Below are the code and all the weights of a small trained network. Each question names an input and a class and asks about switching units off, where a switched-off unit gives its printed mean instead of its output.

import numpy as np


def w(rows, s, z=0):
    codes = np.array(rows[::2]) - 128.0
    scale = np.full(codes.shape[1], s)
    scale[-1] = z or s
    return codes * scale


def f(y):
    return y / 2 * (1 + np.tanh(0.7978845608 * (y + 0.044715 * y**3)))


def log_softmax(a):
    a = a - a.max(-1, keepdims=True)
    return a - np.log(np.exp(a).sum(-1, keepdims=True))


def net(x, mask):
    res = np.array(x, float).reshape(1, 5) / 4 @ E
    y = f(res @ A[0][:, :-1].T + A[0][:, -1])
    res = res + np.where(mask, y, B[0][:, -1]) @ B[0][:, :-1]
    return log_softmax(res[-1] @ U[:, :-1].T + U[:, -1])


A, B = {}, {}
E = w([
[218,180,95,139,152],'x0',
[175,100,184,98,24],'x1',
[110,203,254,90,146],'x2',
[128,128,125,126,127],'x3',
[157,93,117,35,171],'x4',
],0.0087)
A[0] = w([
[165,90,73,134,118,95],'neuron 1',
[105,153,136,207,95,41],'neuron 2',
[139,130,185,121,168,116],'neuron 3',
[120,61,111,4,162,72],'neuron 4',
[213,62,69,171,125,115],'neuron 5',
[180,116,192,110,45,52],'neuron 6',
[115,112,227,115,178,72],'neuron 7',
[97,182,53,139,217,40],'neuron 8',
[114,198,118,188,59,74],'neuron 9',
[112,72,88,148,129,26],'neuron 10',
[127,87,81,161,112,34],'neuron 11',
[133,225,150,68,136,81],'neuron 12',
[126,126,43,144,74,70],'neuron 13',
[116,104,133,155,246,32],'neuron 14',
[44,73,155,120,124,42],'neuron 15',
[79,126,154,232,106,93],'neuron 16',
[97,165,98,210,70,73],'neuron 17',
[186,67,130,74,180,84],'neuron 18',
[127,147,170,134,152,68],'neuron 19',
[168,83,164,106,77,37],'neuron 20',
[131,161,114,74,24,37],'neuron 21',
[71,127,161,113,134,2],'neuron 22',
[114,138,149,207,109,47],'neuron 23',
[131,86,87,134,105,105],'neuron 24',
[76,37,177,154,153,32],'neuron 25',
[231,179,119,132,132,74],'neuron 26',
[44,109,126,103,85,71],'neuron 27',
[26,200,85,165,214,38],'neuron 28',
[103,187,145,208,67,39],'neuron 29',
[194,115,154,127,52,55],'neuron 30',
[124,90,125,13,171,63],'neuron 31',
[150,250,175,116,143,98],'neuron 32',
[129,143,188,132,182,58],'neuron 33',
[47,2,145,135,139,75],'neuron 34',
[186,86,163,140,58,62],'neuron 35',
[140,170,197,112,108,152],'neuron 36',
[181,73,177,159,105,73],'neuron 37',
[247,206,90,188,141,48],'neuron 38',
[74,161,101,145,197,13],'neuron 39',
[205,146,118,148,150,88],'neuron 40',
[244,135,137,184,185,54],'neuron 41',
],0.01,0.0055)
B[0] = w([
[83,108,112,165,71,190],'neuron 1',
[196,178,126,171,128,166],'neuron 2',
[109,116,85,189,94,175],'neuron 3',
[215,185,89,178,77,245],'neuron 4',
[65,100,106,207,55,252],'neuron 5',
[141,76,146,158,189,231],'neuron 6',
[112,101,90,164,46,212],'neuron 7',
[157,61,192,164,118,240],'neuron 8',
[170,175,96,125,147,197],'neuron 9',
[108,121,170,198,68,159],'neuron 10',
[131,99,127,147,68,163],'neuron 11',
[108,84,104,172,53,206],'neuron 12',
[103,104,138,167,77,197],'neuron 13',
[201,48,193,233,173,193],'neuron 14',
[166,167,233,125,23,184],'neuron 15',
[203,181,78,104,125,218],'neuron 16',
[175,154,85,122,91,204],'neuron 17',
[181,172,100,159,71,189],'neuron 18',
[107,127,113,163,91,138],'neuron 19',
[175,72,128,173,202,165],'neuron 20',
[156,61,151,148,208,165],'neuron 21',
[103,121,165,143,67,129],'neuron 22',
[182,151,102,134,117,155],'neuron 23',
[55,120,136,181,84,179],'neuron 24',
[130,133,212,86,45,164],'neuron 25',
[102,149,220,1,92,190],'neuron 26',
[135,153,205,77,119,180],'neuron 27',
[167,13,179,140,196,255],'neuron 28',
[210,209,122,158,120,201],'neuron 29',
[146,21,171,169,236,193],'neuron 30',
[235,217,91,188,100,221],'neuron 31',
[62,87,89,223,17,253],'neuron 32',
[119,101,116,198,80,160],'neuron 33',
[108,180,215,69,47,253],'neuron 34',
[153,26,151,174,248,196],'neuron 35',
[72,114,70,183,88,252],'neuron 36',
[127,121,130,132,180,153],'neuron 37',
[130,151,201,36,85,228],'neuron 38',
[199,50,154,187,186,174],'neuron 39',
[114,118,185,83,75,160],'neuron 40',
[120,167,235,67,57,182],'neuron 41',
],0.0073,0.0046)
U = w([
[166,38,152,164,186,92],'0',
[123,112,106,133,131,254],'1',
[84,89,87,176,81,70],'2',
[128,134,200,92,100,101],'3',
[224,162,67,157,125,92],'4',
[10,143,33,62,231,166],'5',
[70,151,68,73,226,64],'6',
],0.012,0.021)

Each question gives the input, the list of numbers given to net, and the class t.
The units are the neurons (one row each of A and B). Each row of codes is followed by its name. A weight is (code - 128) times the scale printed after its matrix; where a second scale follows, it is the last column's (A, B and U).
mask holds one flag per neuron, in row order. A switched-off neuron (its flag False) gives its mean, the last column of its row in B, instead of its output. The means were averaged over made-up inputs and are rounded, as every weight is.
A unit's drop is (log p(t) with every unit on - log p(t) with that unit switched off) / (log p(t) with every unit on - log p(t) with every unit switched off).
The circuit of an input: a set's keep is (log p(t) with only the set's units on - log p(t) with every unit switched off) / (log p(t) with every unit on - log p(t) with every unit switched off). Starting from the 12 units with the biggest drops (on a tie, the unit counted first), units are removed one at a time, each time the one whose removal leaves the highest keep (on an exact tie, the one counted first), for as long as the keep stays at least 0.8.
units of the circuit, in order: the units of the circuit, biggest drop first
unit that matters most: the unit with the biggest drop
top k neurons: the k neurons with the biggest drops, biggest first
drop of u: that unit's drop, to one decimal
input [-5,-7,5,-4,4], class 0: unit that matters most -> neuron 28
input [6,5,-4,-3,3], class 3: units of the circuit, in order -> (neuron 26; neuron 38)
input [-1,5,5,5,7], class 4: units of the circuit, in order -> (neuron 31; neuron 4)
input [-7,6,8,5,3], class 2: units of the circuit, in order -> (neuron 36; neuron 7)
input [7,2,-4,5,7], class 3: units of the circuit, in order -> (neuron 26; neuron 41)
input [-5,0,2,0,6], class 4: units of the circuit, in order -> (neuron 31; neuron 4)
input [5,0,-2,1,-3], class 3: units of the circuit, in order -> (neuron 38; neuron 41; neuron 26)
input [0,-6,-6,6,6], class 0: top 3 neurons -> (neuron 14; neuron 8; neuron 28)
input [5,6,3,4,-6], class 0: top 3 neurons -> (neuron 30; neuron 35; neuron 6)
input [7,5,3,-5,-5], class 3: top 4 neurons -> (neuron 26; neuron 38; neuron 41; neuron 40)
input [3,8,-2,-8,8], class 0: top 2 neurons -> (neuron 30; neuron 35)
input [5,-4,6,-3,-2], class 2: top 2 neurons -> (neuron 32; neuron 12)
input [5,5,7,2,-8], class 4: top 2 neurons -> (neuron 29; neuron 9)
input [0,-8,2,-2,-8], class 0: units of the circuit, in order -> (neuron 28)
input [-2,-2,-6,-6,8], class 4: top 3 neurons -> (neuron 4; neuron 31; neuron 18)
input [1,7,8,3,-6], class 2: top 2 neurons -> (neuron 32; neuron 36)
input [-7,7,6,7,-7], class 0: top 2 neurons -> (neuron 6; neuron 35)
input [5,-7,-2,4,7], class 0: top 4 neurons -> (neuron 8; neuron 14; neuron 28; neuron 39)
input [8,-2,4,3,-8], class 3: top 3 neurons -> (neuron 38; neuron 26; neuron 41)
input [7,5,-8,-7,-7], class 2: units of the circuit, in order -> (neuron 5)
input [1,0,-5,-4,-7], class 4: drop of neuron 16 -> 0.1
input [-5,7,8,-2,4], class 2: drop of neuron 7 -> 0.3
